Below is a small trained network, with its code and all its weights. Each question gives an input and a target symbol and asks what happens when units are switched off, that is, made to give their printed mean instead of their output.

import numpy as np


def w(rows, s, z=0):
    codes = np.array(rows[::2]) - 128.0
    scale = np.full(codes.shape[1], s)
    scale[-1] = z or s
    return codes * scale


def f(y):
    return y / 2 * (1 + np.tanh(0.7978845608 * (y + 0.044715 * y**3)))


def softmax(a):
    e = np.exp(a - a.max(-1, keepdims=True))
    return e / e.sum(-1, keepdims=True)


def log_softmax(a):
    a = a - a.max(-1, keepdims=True)
    return a - np.log(np.exp(a).sum(-1, keepdims=True))


def net(x, mask):
    ids = ['βγδεξπσφω'.index(c) for c in x.split()]
    T = len(ids)
    res = E[ids] + P[:T]
    u = 0
    for l in range(2):
        r = res
        for j in range(2):
            rows = slice(4 * j, 4 * j + 4)
            q, k, v = (r @ M[l][rows].T for M in (Q, K, V))
            z = softmax(np.where(np.tri(T) > 0, q @ k.T / 4**0.5, -1e9)) @ v
            o = O[l][rows]
            res = res + np.where(mask[u + j], z, o[:, -1]) @ o[:, :-1]
        u += 2
        y = f(res @ A[l][:, :-1].T + A[l][:, -1])
        res = res + np.where(mask[u : u + 12], y, B[l][:, -1]) @ B[l][:, :-1]
        u += 12
    return log_softmax(res[-1] @ U[:, :-1].T + U[:, -1])


Q, K, V, O, A, B = {}, {}, {}, {}, {}, {}
E = w([
[161,245,103,233,101,149],'β',
[113,184,159,192,97,157],'γ',
[116,132,213,4,202,233],'δ',
[86,204,173,158,99,129],'ε',
[188,160,37,32,142,122],'ξ',
[31,195,206,74,99,74],'π',
[93,145,186,163,98,164],'σ',
[192,18,222,67,92,75],'φ',
[93,244,96,96,167,200],'ω',
],0.016)
P = w([
[128,84,71,162,219,66],'0',
[200,185,185,120,151,118],'1',
[133,134,115,118,196,91],'2',
[149,151,152,114,252,14],'3',
[187,203,156,107,86,163],'4',
[124,134,123,128,151,142],'5',
[210,121,172,124,212,153],'6',
[130,171,128,131,32,197],'7',
[103,124,129,132,146,137],'8',
[139,124,152,138,139,161],'9',
[43,161,100,95,53,122],'10',
[100,134,137,122,143,119],'11',
[93,132,140,103,137,105],'12',
],0.012)
Q[0] = w([
[127,95,114,126,170,131],'L0H1',
[81,135,157,86,104,168],'L0H1',
[110,125,113,176,123,96],'L0H1',
[103,144,166,128,159,74],'L0H1',
[67,122,76,149,159,117],'L0H2',
[105,156,134,137,144,118],'L0H2',
[129,142,112,89,101,193],'L0H2',
[146,132,177,154,250,126],'L0H2',
],0.018)
K[0] = w([
[150,96,115,103,150,126],'L0H1',
[141,157,145,119,110,161],'L0H1',
[77,133,129,194,130,158],'L0H1',
[137,79,95,179,129,134],'L0H1',
[10,94,52,149,93,167],'L0H2',
[125,109,117,105,156,168],'L0H2',
[141,222,160,54,85,208],'L0H2',
[89,123,119,156,254,81],'L0H2',
],0.014)
V[0] = w([
[152,82,54,187,62,89],'L0H1',
[123,171,142,58,148,114],'L0H1',
[134,138,146,28,59,65],'L0H1',
[136,137,137,226,211,125],'L0H1',
[48,58,180,72,91,183],'L0H2',
[211,124,213,250,133,132],'L0H2',
[252,63,34,2,158,192],'L0H2',
[239,108,121,133,128,5],'L0H2',
],0.0087)
O[0] = w([
[151,132,174,145,79,209,46],'L0H1',
[113,177,162,107,106,66,212],'L0H1',
[157,174,99,105,106,65,191],'L0H1',
[55,141,163,53,91,128,114],'L0H1',
[219,139,160,250,136,135,75],'L0H2',
[68,72,91,162,147,180,103],'L0H2',
[186,171,152,118,64,180,253],'L0H2',
[64,149,142,138,2,128,185],'L0H2',
],0.0079,0.0072)
A[0] = w([
[196,70,106,83,150,79,132],'L0N1',
[192,86,61,81,215,122,230],'L0N2',
[151,51,95,202,150,237,135],'L0N3',
[106,100,117,176,183,136,96],'L0N4',
[139,106,159,73,154,180,58],'L0N5',
[128,73,70,56,118,127,146],'L0N6',
[95,140,105,99,123,254,252],'L0N7',
[127,136,173,60,146,81,116],'L0N8',
[235,95,138,64,111,103,26],'L0N9',
[132,32,118,209,177,185,26],'L0N10',
[189,151,117,150,110,99,92],'L0N11',
[84,200,87,173,112,97,76],'L0N12',
],0.0083,0.004)
B[0] = w([
[119,136,253,95,43,163,202],'L0N1',
[111,146,80,83,38,147,245],'L0N2',
[171,34,195,89,134,133,128],'L0N3',
[116,125,40,148,114,151,129],'L0N4',
[243,148,153,183,145,180,129],'L0N5',
[147,178,218,197,86,184,180],'L0N6',
[116,117,170,72,161,96,191],'L0N7',
[201,119,72,231,144,206,255],'L0N8',
[32,67,146,193,161,164,252],'L0N9',
[161,89,95,82,103,203,126],'L0N10',
[66,124,141,75,132,138,199],'L0N11',
[100,60,162,159,127,104,185],'L0N12',
],0.0072,0.0076)
Q[1] = w([
[122,130,187,192,26,135],'L1H1',
[178,190,97,67,169,211],'L1H1',
[97,125,86,1,118,129],'L1H1',
[137,181,30,54,117,142],'L1H1',
[70,177,157,152,135,116],'L1H2',
[117,60,103,202,185,154],'L1H2',
[134,106,86,187,172,95],'L1H2',
[190,78,48,139,109,93],'L1H2',
],0.0081)
K[1] = w([
[112,140,205,230,109,126],'L1H1',
[127,170,129,97,164,202],'L1H1',
[58,158,116,179,102,203],'L1H1',
[151,242,104,2,110,79],'L1H1',
[193,160,87,66,164,166],'L1H2',
[39,56,181,75,150,154],'L1H2',
[111,139,142,168,206,30],'L1H2',
[31,222,173,183,138,135],'L1H2',
],0.0093)
V[1] = w([
[117,170,22,67,79,152],'L1H1',
[160,158,158,155,93,107],'L1H1',
[176,64,119,99,110,133],'L1H1',
[106,198,160,212,109,153],'L1H1',
[2,225,127,160,143,111],'L1H2',
[75,149,138,137,156,192],'L1H2',
[124,210,171,95,187,31],'L1H2',
[114,122,97,78,121,135],'L1H2',
],0.0077)
O[1] = w([
[123,132,129,61,206,175,243],'L1H1',
[121,52,161,174,123,77,231],'L1H1',
[160,147,107,226,142,253,87],'L1H1',
[75,208,233,60,176,71,253],'L1H1',
[70,173,28,152,117,59,189],'L1H2',
[134,3,88,123,141,177,196],'L1H2',
[103,246,246,143,124,151,104],'L1H2',
[134,183,151,64,126,154,191],'L1H2',
],0.0061,0.0052)
A[1] = w([
[95,167,124,6,96,49,207],'L1N1',
[115,137,192,84,239,89,158],'L1N2',
[199,167,72,47,217,111,93],'L1N3',
[188,176,80,160,101,74,169],'L1N4',
[200,136,179,178,164,170,131],'L1N5',
[158,98,156,141,40,237,2],'L1N6',
[120,41,62,95,161,208,137],'L1N7',
[136,122,155,71,70,236,146],'L1N8',
[3,150,95,130,22,180,93],'L1N9',
[122,91,108,133,47,103,74],'L1N10',
[197,180,76,135,148,203,96],'L1N11',
[85,209,210,123,93,132,103],'L1N12',
],0.008,0.0056)
B[1] = w([
[113,149,113,178,103,204,249],'L1N1',
[135,151,63,88,164,130,169],'L1N2',
[124,104,205,234,135,139,160],'L1N3',
[116,153,255,56,123,125,135],'L1N4',
[168,142,105,35,122,61,138],'L1N5',
[81,164,118,164,150,141,156],'L1N6',
[173,184,143,118,120,126,144],'L1N7',
[120,139,124,144,113,66,202],'L1N8',
[188,65,188,118,159,100,203],'L1N9',
[108,172,151,168,241,146,148],'L1N10',
[108,104,121,112,122,50,148],'L1N11',
[149,70,83,147,145,134,214],'L1N12',
],0.0078,0.019)
U = w([
[62,94,246,36,203,168,2],'β',
[152,71,118,124,174,139,160],'γ',
[192,134,197,64,180,75,125],'δ',
[87,101,88,134,148,83,162],'ε',
[116,166,136,93,3,172,234],'ξ',
[80,174,156,120,125,52,41],'π',
[179,88,75,177,155,131,175],'σ',
[134,63,231,182,164,123,139],'φ',
[151,169,205,167,237,218,5],'ω',
],0.0056,0.0034)

Each question gives the input, a string of symbols that net reads in full, and the target symbol t.
The units are the heads (4 rows each of Q, K, V and O) and the neurons (one row each of A and B). Each row of codes is followed by its name. A weight is (code - 128) times the scale printed after its matrix; where a second scale follows, it is the last column's (O, A, B and U).
mask holds one flag per unit, layer by layer, with each layer's heads first. A switched-off unit (its flag False) gives its mean, the last column of its rows in O or B, instead of its output. The means were averaged over made-up inputs and are rounded, as every weight is.
A unit's drop is (log p(t) with every unit on - log p(t) with that unit switched off) / (log p(t) with every unit on - log p(t) with every unit switched off).
The circuit of an input: a set's keep is (log p(t) with only the set's units on - log p(t) with every unit switched off) / (log p(t) with every unit on - log p(t) with every unit switched off). Starting from the 12 units with the biggest drops (on a tie, the unit counted first), units are removed one at a time, each time the one whose removal leaves the highest keep (on an exact tie, the one counted first), for as long as the keep stays at least 0.8.
circuit, biggest first: the units of the circuit, biggest drop first
unit that matters most: the unit with the biggest drop
top k neurons: the k neurons with the biggest drops, biggest first
k most important neurons of layer l: the k neurons of layer l with the biggest drops, biggest first
which heads matter: for each layer, one digit per head in row order, 1 if its drop is at least 0.15 and else 0, layers parted by /
input ξ ε β γ, target ξ: top 2 neurons : L1N1, L0N9
input φ ω ε ξ φ φ π β ξ ε φ ω, target ω: circuit, biggest first : L1N3, L0H2
input ε π σ, target ε: unit that matters most : L0H2
input β ω β, target β: circuit, biggest first : L0H2, L0H1
input π ξ ξ σ, target π: circuit, biggest first : L0H2, L1H2, L1H1
input ξ ε ξ φ ξ π ω β ξ ε ω, target ω: which heads matter : 01 / 00
input ε ξ ε, target ε: circuit, biggest first : L0H2, L1H2, L0N1
input ξ φ ε φ φ β π γ, target φ: circuit, biggest first : L0H2, L1N9
input φ φ ε φ ε γ ξ ω ω π σ, target ω: which heads matter : 01 / 10
input β ω φ β π β β ω δ ε γ, target ω: top 2 neurons : L0N9, L1N3
input ε ξ π φ σ β γ β ε, target β: circuit, biggest first : L0H1, L0H2
input ω β ε ε π σ γ, target ε: which heads matter : 01 / 00
input π β γ, target π: circuit, biggest first : L0H2, L1H2
input β ξ ξ π, target β: circuit, biggest first : L0H1
input ξ φ σ π π, target φ: 2 most important neurons of layer 0 : L0N12, L0N2
input ω φ φ ω σ ξ π φ ω ω ε, target φ: which heads matter : 00 / 10
input β β γ δ ξ ω ε, target δ: top 4 neurons : L1N5, L0N2, L1N1, L0N5
input δ ξ ξ β, target δ: which heads matter : 01 / 01
input ξ ξ β, target ξ: which heads matter : 01 / 00
input β ω σ, target β: which heads matter : 11 / 00
input ε π ξ ξ ε, target π: which heads matter : 11 / 01
input δ ε ξ σ δ ξ ξ δ, target δ: circuit, biggest first : L0H2, L1N5
input ξ σ φ φ ω ξ ε, target φ: circuit, biggest first : L0H2, L1N9, L1H1
input β ξ φ π ε ξ ω γ, target ε: circuit, biggest first : L0H2, L1H2, L0H1
input ξ φ φ γ, target ξ: 2 most important neurons of layer 0 : L0N9, L0N1
input ω φ ξ β, target ω: top 2 neurons : L1N3, L0N2
input ξ ω ε, target ξ: 3 most important neurons of layer 1 : L1N1, L1N10, L1N3
input ξ γ π, target ξ: top neuron : L1N1
input δ ε φ π ξ γ ξ γ π δ σ β ξ, target ξ: 3 most important neurons of layer 0 : L0N2, L0N1, L0N9
